Here is a tiny trained network, its code and every weight. The questions are about switching its units off for an input and a class, where a switched-off unit gives its printed mean instead of its output.

import numpy as np


def w(rows, s, z=0):
    codes = np.array(rows[::2]) - 128.0
    scale = np.full(codes.shape[1], s)
    scale[-1] = z or s
    return codes * scale


def norm(h):
    return h / np.sqrt((h * h).mean(-1, keepdims=True) + 1e-5)


def f(y):
    return y / 2 * (1 + np.tanh(0.7978845608 * (y + 0.044715 * y**3)))


def log_softmax(a):
    a = a - a.max(-1, keepdims=True)
    return a - np.log(np.exp(a).sum(-1, keepdims=True))


def net(x, mask):
    res = np.array(x, float).reshape(1, 3) / 4 @ E
    u = 0
    for l in range(4):
        y = f(norm(res) @ A[l][:, :-1].T + A[l][:, -1])
        res = res + np.where(mask[u : u + 3], y, B[l][:, -1]) @ B[l][:, :-1]
        u += 3
    return log_softmax(norm(res)[-1] @ U[:, :-1].T + U[:, -1])


A, B = {}, {}
E = w([
[136,174,174],'x0',
[255,110,103],'x1',
[219,27,201],'x2',
],0.0089)
A[0] = w([
[2,88,147,247],'0.n1',
[94,146,12,76],'0.n2',
[172,223,104,113],'0.n3',
],0.0053,0.0013)
B[0] = w([
[205,121,47,253],'0.n1',
[103,117,2,191],'0.n2',
[71,145,104,175],'0.n3',
],0.0062,0.0021)
A[1] = w([
[7,65,151,1],'1.n1',
[170,122,100,197],'1.n2',
[207,106,70,17],'1.n3',
],0.015,0.00073)
B[1] = w([
[219,207,246,235],'1.n1',
[71,150,227,186],'1.n2',
[129,218,232,253],'1.n3',
],0.011,0.0042)
A[2] = w([
[146,73,210,210],'2.n1',
[143,181,1,251],'2.n2',
[66,102,157,73],'2.n3',
],0.0088,0.0027)
B[2] = w([
[57,108,91,254],'2.n1',
[73,69,124,247],'2.n2',
[189,175,9,108],'2.n3',
],0.012,0.0043)
A[3] = w([
[101,114,228,254],'3.n1',
[220,2,192,82],'3.n2',
[86,136,159,58],'3.n3',
],0.0095,0.003)
B[3] = w([
[78,18,128,254],'3.n1',
[239,95,12,178],'3.n2',
[152,142,168,143],'3.n3',
],0.011,0.008)
U = w([
[54,67,149,45],'0',
[132,107,8,254],'1',
[173,170,194,83],'2',
],0.015,0.0047)

Each question gives the input, the list of numbers given to net, and the class t.
The units are the neurons (one row each of A and B). Each row of codes is followed by its name. A weight is (code - 128) times the scale printed after its matrix; where a second scale follows, it is the last column's (A, B and U).
mask holds one flag per neuron, layer by layer. A switched-off neuron (its flag False) gives its mean, the last column of its row in B, instead of its output. The means were averaged over made-up inputs and are rounded, as every weight is.
A unit's drop is (log p(t) with every unit on - log p(t) with that unit switched off) / (log p(t) with every unit on - log p(t) with every unit switched off).
The circuit of an input: a set's keep is (log p(t) with only the set's units on - log p(t) with every unit switched off) / (log p(t) with every unit on - log p(t) with every unit switched off). Starting from all 12 units, units are removed one at a time, each time the one whose removal leaves the highest keep (on an exact tie, the one counted first), for as long as the keep stays at least 0.8.
units of the circuit, in order: the units of the circuit, biggest drop first
k most important neurons: the k neurons with the biggest drops, biggest first
top k neurons in layer l: the k neurons of layer l with the biggest drops, biggest first
input [-8,7,-3], class 0: units of the circuit, in order	(1.n2)
input [5,2,7], class 1: 2 most important neurons	(3.n2, 1.n1)
input [-4,7,-6], class 2: 2 most important neurons	(1.n3, 3.n1)
input [-8,7,-7], class 0: units of the circuit, in order	(3.n2, 1.n3)
input [0,-5,-3], class 2: 4 most important neurons	(1.n1, 2.n1, 2.n2, 3.n1)
input [-4,-6,7], class 1: units of the circuit, in order	(3.n2, 1.n3)
input [-3,-5,3], class 2: 2 most important neurons	(1.n1, 2.n2)
input [5,4,-4], class 0: units of the circuit, in order	(3.n2, 1.n1)
input [-7,4,-6], class 0: 2 most important neurons	(2.n2, 3.n2)
input [-2,-3,6], class 1: 2 most important neurons	(3.n2, 1.n3)
input [3,7,-5], class 2: 2 most important neurons	(1.n3, 2.n1)
input [-8,7,3], class 0: 2 most important neurons	(1.n3, 1.n2)
input [-5,-8,-7], class 2: 4 most important neurons	(1.n1, 3.n1, 2.n1, 3.n2)
input [-5,0,6], class 1: units of the circuit, in order	(3.n2)
input [-5,-8,-3], class 2: 2 most important neurons	(1.n1, 2.n2)
input [6,5,-2], class 0: 3 most important neurons	(3.n2, 1.n1, 0.n1)
input [6,4,2], class 0: units of the circuit, in order	(1.n1, 3.n1)
input [2,3,7], class 1: top 2 neurons in layer 0	(0.n1, 0.n2)
input [-8,8,-4], class 0: top 2 neurons in layer 1	(1.n2, 1.n1)
input [0,-7,-3], class 2: units of the circuit, in order	(1.n1)
input [-3,-5,6], class 1: top 2 neurons in layer 1	(1.n3, 1.n2)
input [-6,3,-4], class 0: top 2 neurons in layer 1	(1.n3, 1.n2)
